In the rows, 128 means zero.
Each row of numbers stands for one thing and depends on some of the facts below. Use the named rows to name the rest.

Some rows with their names:
[120 180 120 147 156 176 157 124 152  70 137 177 139 135 100 127 127 114
 139 114 115 126  79 151 162 109 196 123 149 105 129 106 220] -> z712
[119 179 191 108 174 190 186 149 184  81 122 111 115 146 127 210 102  64
 143  92 117 167  76 121 175 115 150  79 119 113 156  84 126] -> z737
[106 145 181 118 113 160 133 103 135 155 155 119 100 102 106 141 133 167
 131 138 124 109 149 132 126 109 137 149 118 165 224 134 107] -> z281
[ 86 140 116 103 143 155 122 121 148 129 114 118 128  86  76 143 123 153
 142 138 129 125 114 150 148 125 148 173 135 158 137 135  92] -> z391
[124 112 134  99 131 150 155 118 119 130 109 112 108  69 119 128 117 105
 166 143 130 129 122 155 123 125 159 145 141 127 122 139  98] -> z606
[ 91 142 166 143 155 160 131 146 142  88 155 168 167 129 138 179 122 135
 178 103 143 106 138 108 196 112 163 122 139 114  88 183  75] -> z994
[ 79 149 127 104 142 173 125 116 199  86 140 143 155 142  94 169  93 150
 129 125 124 134 119 145 160 114 181 128 124 132 114 150 105] -> z741
[100 144 167 139 125 172 116  97 165 117 155 124 121 143 110 124 115 173
 108 118 121 102 151 119 131 108 151 129 107 139 187 144 127] -> z891
[117 134 145 119 154 193 139 140 172  91 101  62 130 126 152 157  85  91
 120 103 148 136 108 119 153 135 135 132  94 144 104 121 139] -> z604
[ 86 146 132 118 136 190 128 111 204  93 101  90 130 137  99 138  83 123
 101 113 116 141  88 154 136 119 152 141  99 159 108 107 147] -> z548
[103 128 144 155 142 156 124 146 126  98 148 161 155 112 145 148 133 141
 177 103 153  88 132 103 180 113 155 146 138 130  85 182  99] -> z930
[113 150 235 159 190 154 131  35 151  65  98  36  95 104 133  79  87 139
  89 108 118 172 130 117 130 146 202 123  42 115 108 135 110] -> z560
[109 126  81 136 107 179 117 113 167 129  87  63 108 104 113  81 103 135
  94 125 138 116  87 155 125 141 137 181  98 182 119  99 185] -> z514
[134  95  79 169 104 151 121 116 106 133 107 116 122  70 141  74 125 122
 140 126 137  84 135 136 110 127 164 157 124 130  94 168 165] -> z778
[112 125 130 175  90 135  80 100 111 143 161 159 123  95 101  49 153 194
 116 123 138  64 142 115 141 116 147 174 124 159 146 167 160] -> z298
[231 123 124 161 102 138  85 102 112 127 160 102  76  96 127 119 177 118
  66 128 132  37 140 123 173 169 116 119  56 130 115 144 127] -> z842
[ 97 113  98 131  98 175  97 107 155 104 125  96 162 114 142 108  88 132
 131 125 146  84 147 124 134 125 152 151 109 142 102 179 118] -> z727
[ 66 126 137 151 143 162  97  72 146  72 102  79 166  98 141  67 103 172
 132 115 146 111 125 116 151 135 185 171  83 132  67 182  98] -> z5

How the things are related:
z747 Δ 437; z997 Δ 882; z660 Δ 437; z671 Δ 622; z936 Δ 331
z172 Δ 882; z427 Δ 674; z517 Δ 674; z754 Δ 437; z118 Δ 585
z115 Δ 437; z62 Δ 437; z882 Δ 674; z579 Δ 882; z122 Δ 674
z778 Δ 882; z144 Δ 585; z504 Δ 182; z349 Δ 585; z359 Δ 331
z842 Δ 882; z394 Δ 585; z855 Δ 674; z737 Δ 331; z281 Δ 437
z158 Δ 674; z451 Δ 882; z169 Δ 437; z228 Δ 622; z207 Δ 182
z790 Δ 674; z445 Δ 674; z456 Δ 674; z764 Δ 437; z712 Δ 182
z398 Δ 182; z906 Δ 182; z598 Δ 182; z916 Δ 882; z375 Δ 674
z560 Δ 674; z981 Δ 622; z959 Δ 585; z204 Δ 182; z765 Δ 585
z255 Δ 882; z254 Δ 674; z531 Δ 882; z193 Δ 674; z976 Δ 622
z298 Δ 882; z694 Δ 585; z364 Δ 674; z510 Δ 437; z891 Δ 674
z548 Δ 674; z753 Δ 182; z783 Δ 882; z514 Δ 882; z66 Δ 585
z345 Δ 585; z358 Δ 882; z741 Δ 622; z334 Δ 674; z994 Δ 622
z458 Δ 674; z423 Δ 882; z606 Δ 585; z183 Δ 585; z600 Δ 622
z401 Δ 882; z376 Δ 674; z229 Δ 585; z391 Δ 437; z236 Δ 674
z569 Δ 585; z604 Δ 674; z506 Δ 437; z930 Δ 674; z276 Δ 437
z545 Δ 622; z272 Δ 674; z63 Δ 585; z639 Δ 674; z67 Δ 622
z747 ρ a; z997 ρ e; z660 ρ c; z671 ρ c; z936 ρ b
z172 ρ c; z427 ρ d; z517 ρ d; z754 ρ a; z118 ρ b
z115 ρ a; z62 ρ e; z882 ρ b; z579 ρ b; z122 ρ b
z778 ρ e; z144 ρ a; z504 ρ a; z349 ρ e; z359 ρ a
z842 ρ b; z394 ρ a; z855 ρ d; z737 ρ a; z281 ρ b
z158 ρ e; z451 ρ c; z169 ρ d; z228 ρ a; z207 ρ b
z790 ρ b; z445 ρ b; z456 ρ c; z764 ρ c; z712 ρ b
z398 ρ c; z906 ρ a; z598 ρ a; z916 ρ b; z375 ρ a
z560 ρ a; z981 ρ a; z959 ρ e; z204 ρ e; z765 ρ a
z255 ρ e; z254 ρ d; z531 ρ c; z193 ρ b; z976 ρ e
z298 ρ d; z694 ρ d; z364 ρ e; z510 ρ a; z891 ρ b
z548 ρ a; z753 ρ c; z783 ρ a; z514 ρ a; z66 ρ b
z345 ρ a; z358 ρ d; z741 ρ b; z334 ρ b; z994 ρ d
z458 ρ b; z423 ρ a; z606 ρ b; z183 ρ c; z600 ρ c
z401 ρ b; z376 ρ c; z229 ρ c; z391 ρ b; z236 ρ c
z569 ρ a; z604 ρ a; z506 ρ b; z930 ρ d; z276 ρ b
z545 ρ e; z272 ρ b; z63 ρ a; z639 ρ a; z67 ρ d
z747 χ z53; z118 χ z949; z579 χ z445; z122 χ z53; z144 χ z183
z842 χ z53; z281 χ z183; z451 χ z423; z228 χ z63; z456 χ z192
z764 χ z885; z398 χ z477; z906 χ z5; z560 χ z5; z981 χ z560
z765 χ z183; z255 χ z53; z254 χ z70; z531 χ z855; z976 χ z53
z298 χ z727; z364 χ z363; z891 χ z737; z783 χ z5; z66 χ z193
z334 χ z63; z229 χ z606; z569 χ z193; z506 χ z664; z272 χ z531
z63 χ z737; z639 χ z5; z747 ξ 466; z997 ξ 832; z660 ξ 832
z671 ξ 476; z936 ξ 466; z172 ξ 466; z427 ξ 476; z517 ξ 466
z754 ξ 832; z118 ξ 466; z115 ξ 476; z62 ξ 466; z882 ξ 466
z579 ξ 466; z122 ξ 466; z778 ξ 466; z144 ξ 476; z504 ξ 476
z349 ξ 832; z359 ξ 476; z842 ξ 832; z394 ξ 832; z855 ξ 476
z737 ξ 832; z281 ξ 476; z158 ξ 832; z451 ξ 476; z169 ξ 832
z228 ξ 466; z207 ξ 832; z790 ξ 832; z445 ξ 466; z456 ξ 466
z764 ξ 476; z712 ξ 476; z398 ξ 466; z906 ξ 832; z598 ξ 466
z916 ξ 832; z375 ξ 466; z560 ξ 466; z981 ξ 476; z959 ξ 466
z204 ξ 832; z765 ξ 466; z255 ξ 466; z254 ξ 466; z531 ξ 476
z193 ξ 466; z976 ξ 476; z298 ξ 476; z694 ξ 476; z364 ξ 476
z510 ξ 466; z891 ξ 476; z548 ξ 476; z753 ξ 466; z783 ξ 466
z514 ξ 476; z66 ξ 476; z345 ξ 476; z358 ξ 832; z741 ξ 476
z334 ξ 466; z994 ξ 832; z458 ξ 476; z423 ξ 466; z606 ξ 466
z183 ξ 466; z600 ξ 832; z401 ξ 476; z376 ξ 832; z229 ξ 476
z391 ξ 476; z236 ξ 466; z569 ξ 476; z604 ξ 832; z506 ξ 832
z930 ξ 832; z276 ξ 832; z545 ξ 832; z272 ξ 476; z63 ξ 476
z639 ξ 466; z67 ξ 476

Which thing is each row?
No name comes twice in this set of rows, the named rows included.
[115 134 220 120 126 182 162  96 185 114 143  85  91 148 137 148  73  92
 112 105 109 147 164 108  98 109 171  69  87 132 161 120  98] : z228
[150 116  78 134  72 142  86 103 163  99 140 118 129 118 121 144 124 125
  98 125 126  46 152 133 155 151 152 122  65 133  61 171  71] : z53
[ 87 131 110 121 128 177 121 117 179  98 127 126 142 128  90 144  88 156
 127 124 126 121 112 148 143 122 166 152 123 146 119 150 131] : z458
[160 164 189 190 138 155 187 104 121  94 137 144  94 125 125 111 122  70
 126 102  99 145 111 129 126 109 184  79 112  90 160 109 211] : z398
[138  94 102 131 109 180 133 105 128 129  88  54  93  85 152  78  86  89
 110 121 139 113 117 141  97 141 152 153 106 143  98 120 189] : z423
[114 126 135 103 155 166 144 137 134 123 118 102 129  79 128 162 123 123
 159 128 148 117 111 124 174 127 134 160 131 144 145 144  81] : z276
[150 205 239 183 222 175 165  74 127  36 110  68  98 120 147 102 131 108
 119  89 127 166  55 103 183 140 185 101  65  87 137  88 212] : z906
[190 131 156 136 103 128 121  82 157 101 172 135  77 125 107 138 137  96
  74 130 101  85 163 138 140 147 167  64  60  95 100 153  88] : z122
[144 112 187 142 113 165 147  96 146 132 157 120 108 125 145 122 100 128
 114 119 121 118 181 114 104 109 168 101 114 116 166 158 119] : z334
[110 137 126 158 150 164 127 140 142 102 131 121 158 107 141 156 111 128
 152 103 142  98 120 110 169 125 143 130 120 129  98 173 118] : z158
[125 103 103 162 119 144 100 138  90 130 131 137 142  81 154  77 154 152
 167 110 165  61 123 110 166 137 137 181 143 143 106 183 154] : z358
[114 115 115 132 128 173 151 118 170 102 112 100 125 112 131 151  75  89
 135 114 124 132 126 140 118 125 177 118 109 122  92 153 129] : z236

The same things again, as new rows of numbers:
Known rows:
[106 152 155 138 128 151 120  79  75 146 144 120 137 116 155 107 134 128
 158 109 136 111 136 106 150 126 117 125 134  93  91 134  70 138  91 124
 115 103 143 129 109 141 132 113 159 126] -> z504
[128  76 179 154 131 191 125  92  81 159 165 142 129 109 160 132 141 166
 178  75 125  87 147 124 163 111 121 132 129  83 126 104  80  73 101 155
 126 100 130 125 147 123 101  83 130 116] -> z272
[120 104 144 142 124 138 137 108 116 153 115 130 141 113 162 122 130 109
 138  82 115  71 124 139 148 130 127 160 141  90 125 123  96 109  89 158
 117  84 140 112 119 124 100 106 121 139] -> z959
[ 94 139 130 154 121 165 121  85  72 140 128 132 132 109 159 102 128 126
 152  77 123 114  96 141 143 127 136 148 145  98 114 139  61 132  94 136
 112  93 136 130 128 126 126 130 125 132] -> z172
[138  99 139 137 113 135 133 117 151 168 131 133 137 121 176 119 128 115
 140  85 124  69 168 124 160 140 130 151 141  88 105 126 123 123  94 164
 128  90 142 107 120 135 104 103 138 140] -> z394
[110 115 135 143 135 165 132  99 109 137 120 123 146 111 138 106 125 112
 151 111 135 128 106 122 142 133 134 145 151  90 101 124  77 108 101 145
 115  98 129 124 129 127 114 120 138 138] -> z62
[123 127 168 151 134 175 120  84  66 157 161 144 129 101 152 132 144 153
 162  67 123  77 132 137 162 124 116 125 129  94 115 134  70 108  93 129
 116  96 136 127 119 131 120 109 140 119] -> z741
[110 121 157 156 134 150 127  79 124 139 134 124 138 109 144 113 143 126
 157  82 119 129  81 129 166 125 128 145 132  88 104 120  65 106  96 149
 124 103 140 129 123 137 128 104 136 127] -> z579
[117  92 170 154 124 178 124 104  53 157 157 116 131 117 175 122 131 154
 181  54 125  96 141 109 152  95 116 136 140  92 117  93  79  75 101 170
 111  93 127 122 143 122  88 103 127 116] -> z254
[156 118 145 146 120 190 107  98   8 127 168 122 122  93 155 115 124 131
 158  94 126  52 118 143 162 136  93 111 154 123 104 182  61 164 107 113
  90  84  85 141  99 132 121 118 146 130] -> z5
[127 137 164 157 133 170 118  85  53 143 153 128 128 105 157 130 142 152
 165  41 116  91 121 138 170 110 115 126 127 101 106 104  49 101  98 134
 108  89 130 135 113 134 121 123 130 114] -> z936
[127  91 169 145 123 140 138 101 150 163 135 153 140 113 157 125 150 121
 147  90 118  75 127 143 165 146 133 158 125  76 130 137 109 101  92 154
 139  96 149 112 126 128 115  74 127 132] -> z66
[121 137 133 146 122 189 110  85  30 152 163 126 124 101 159 115 128 149
 162  76 128  94 143 132 154 116 114 117 143 109  94 134  57 133  92 124
 110  98 129 135 119 130 121 130 141 126] -> z885
[132 101 177 144 114 135 126  86  98 120 135 102 139 124 159  97 139 107
 161 111 127 121 108 105 172 128 100 137 147  93 107 161  63 159 106 152
 107  85 108 131 106 149 123  93 143 125] -> z783
[121 143 140 146 125 180 111  87  31 157 161 124 123  99 155 118 129 150
 163  80 127  88 137 132 148 113 119 121 144 105  92 136  63 125  95 124
 109 102 127 132 118 131 122 128 141 125] -> z664
[ 83 166 145 129 128 160 117  78  35 174 140 140 131 111 163 146 135 170
 159  65 136 102 154 125 135 101 151 131 124  86 106  67  75  63  80 132
 128 107 189 117 143 116 112 152 141 125] -> z976
[113 134 134 152 119 157 126  91  94 149 136 109 129 111 161 116 141 120
 152  95 121 111 121 117 144 139 127 128 142  93  97 154  72 120  99 143
 124 102 137 119 118 128 121 125 150 132] -> z358
[127 106 156 135 116 123 135 110 139 158 126 119 146 124 167 115 133 108
 145  80 126  82 160 124 162 121 121 162 137  89 110 106 111 112  91 170
 122  88 149 114 122 139  98  90 124 136] -> z765

Rows to name:
No name comes twice in this set of rows, the named rows included.
[156  83 156 157 127 202 122 100  86 165 172 135 124 103 162 141 135 167
 167  57 124  83 144 129 170 121 127 133 139  97 110 104  85  76 107 159
 120  94 121 122 142 123  99 107 137 120] : z790
[118 127 122 156 113 178 112  92  41 149 149 134 118 109 181 115 139 153
 166  57 118  97 131 133 149 119 136 136 142 102 121 147  69 131  95 145
 121  88 131 122 131 123 123 136 129 124] : z600
[136 103 128 142 113 141 135 112 125 164 123 132 130 114 170 136 133 114
 142  83 115  83 135 141 152 146 140 154 143  89 121 134 112 113  91 158
 125  87 142 103 123 124 101 114 130 140] : z349
[111 137 158 148 122 163 119  90  44 156 156 128 130 109 158 117 137 144
 164  83 121  78 152 120 150 121 113 128 133  94 112 135  73 110  89 138
 109  92 136 124 120 125 112 120 141 125] : z67
[108 146 140 140 133 145 120  83  86 139 139 112 142 114 161 107 129 125
 157  96 132 122 117 107 154 119 115 133 140  97  82 115  67 134  97 136
 111  98 138 132 111 141 127 123 147 126] : z598
[ 93 136 157 145 122 151 125  88  90 154 139 118 135 118 158 102 142 123
 165 109 126 115 115 107 141 130 121 140 134  81 112 154  75 109  86 148
 124 101 146 121 123 134 124 109 144 125] : z298
[152  70 168 155 133 187 124 114  81 148 165 129 132 114 164 114 124 133
 181  74 125  76 188 104 166  95  85 134 149 108 116 134  93 138 108 167
  99  80  91 130 115 138  87  75 134 119] : z560
[ 81 152 122 130 133 140 125  87 137 175 124 119 157 114 150 125 119 144
 143 101 154 134 129 112 134 121 164 143 139  87  71  43  85  65  90 148
 123 125 193 122 146 130 112 130 139 137] : z747
[107 106 112 155 113 181 121  96 120 149 132 135 133 108 157 100 127 124
 154 118 133 126 108 124 139 148 155 145 155  92 108 156  82 127  96 147
 125 104 134 118 141 120 125 123 139 141] : z660
[141  91 169 142 128 177 121 104  71 162 156 122 138 118 173 133 124 157
 170  63 134  75 175 113 160  94 112 128 143 100 107  77  89  94 102 160
 104  89 128 126 130 130  89  99 132 118] : z375

Now the same things, written a new way:
Named rows:
[133 125 119 106 115 138 139 134 152 130 130  92 162 145 119 137 130 123
 134 152 105 125 108 111 118  92] -> z376
[133 122 121 142  86 125 130 150 169 133 137  97 142 105 116 124 128 143
 147 159 121 126 128 109 122 122] -> z359
[115 115 109 111 102 127 149 111 128 115 141  81 147  70 129 108 131 175
 139 137 149 193 107 149 110 133] -> z783
[123 106 117 158 105 125 136 173 144 128 144 101 109  88 123 114 140 155
 116 115 136 140 147 145  98 155] -> z981
[122 114 137 127 103 125 117 136 160 148 134 144 134 146 118 124 132 106
 144 134 122 126 137 136 100 147] -> z115
[127 133 124 131  98 124 116 120 145 134 127 129 144 123 134 131 125 129
 147 157 119 131 119 117 132 109] -> z193
[119 101 130 107 132 134 141 129 139 142 132 128 127 168 112 133 138 107
 116 124 131 140 125 130 111 128] -> z764
[135 103 136 137 156 132 147 102 148 135 124 233 101 135 150 115 141 150
 132 109 120  99 139 142 139 147] -> z144
[122 114 131 109 124 134 121 138 147 140 132 124 141 169 119 136 135  84
 124 126 107 111 122 137  95 124] -> z169
[132 128 132 113 122 124 121  84 142 139 125 168 153 143 127 129 125 112
 164 164 114 129  94 121 137 119] -> z712
[139 112 137 149 143 134 126 116 162 130 127 201 135 153 158 113 138 124
 151 109  99  85 128 151 105 140] -> z394
[125 114 120 118 116 131 148 135 135 127 136 104 128 133 112 137 133 124
 123 145 127 151 119 115 130 111] -> z298
[128 129 128 117 113 126 120 130 159 143 133 122 139 142 125 126 130 115
 134 143 119 137 117 130 113 117] -> z727
[126 129 131 114 112 125 120 132 152 143 135 122 137 141 125 126 130 117
 134 147 115 133 117 133 113 118] -> z192
[127 129 121 116 118 121 140 120 130 135 125 148 120  92 123 124 130 139
 134 158 129 138 134 111 160 125] -> z891
[137 121 127 119 111 134 135 126 152 131 135 108 152 155 115 131 128 128
 141 156 115 127 109 108 119  99] -> z427
[127 111 118 109 120 135 158 131 139 134 136 102 126 137 113 136 135 140
 118 143 130 140 127 107 137 108] -> z531
[128 119 126 136  94 126 129 146 156 138 135 110 140 122 120 125 131 127
 146 150 122 128 124 116 112 130] -> z514

Rows to name:
No name comes twice in this set of rows, the named rows included.
[121 119 118 107 117 124 130 105 138 127 145  89 150 127 123 110 129 148
 140 135 130 197  91 167  83 123] : z5
[134 103 135 130 161 134 156 108 148 139 114 241  90 141 145 113 137 159
 122 110 122  90 165 134 153 156] : z63
[128 120 130  85 126 140 134  85 147 136 127 145 166 179 137 138 126 116
 146 157 116 133  97 115 125  87] : z753
[133 122 121 156 109 128 118 196 164 138 143  82 122 136 126 123 137 139
 113 115 112 126 159 140  94 124] : z545
[115 116 128 112 132 120 133 132 126 146 125 171 101 124 117 125 136 110
 119 132 133 136 150 135 138 159] : z281
[115 127 118 127  97 124 127 139 134 131 131 125 127  87 128 129 131 138
 130 144 135 138 127 125 146 122] : z579
[129 133 117 140  81 122 117 148 152 125 134 110 143 106 127 131 126 139
 142 155 122 124 125 113 127 107] : z936
[138  97 134 136 163 142 150 105 142 126 133 198 119 182 141 125 144 135
 125 103 114 113 116 144 118 115] : z229
[134 124 122 109 120 128 144 118 144 141 136  99 135 126 124 124 133 154
 134 154 128 174 116 117 148 110] : z364
[129 117 122 174  96 121 105 186 152 129 146 114 113 121 118 123 136 132
 125 123 115 118 153 140  98 138] : z741
[123 120 132 113 118 131 109 139 157 153 135 132 141 170 134 125 130 121
 125 124 118 147 133 146 110 117] : z62

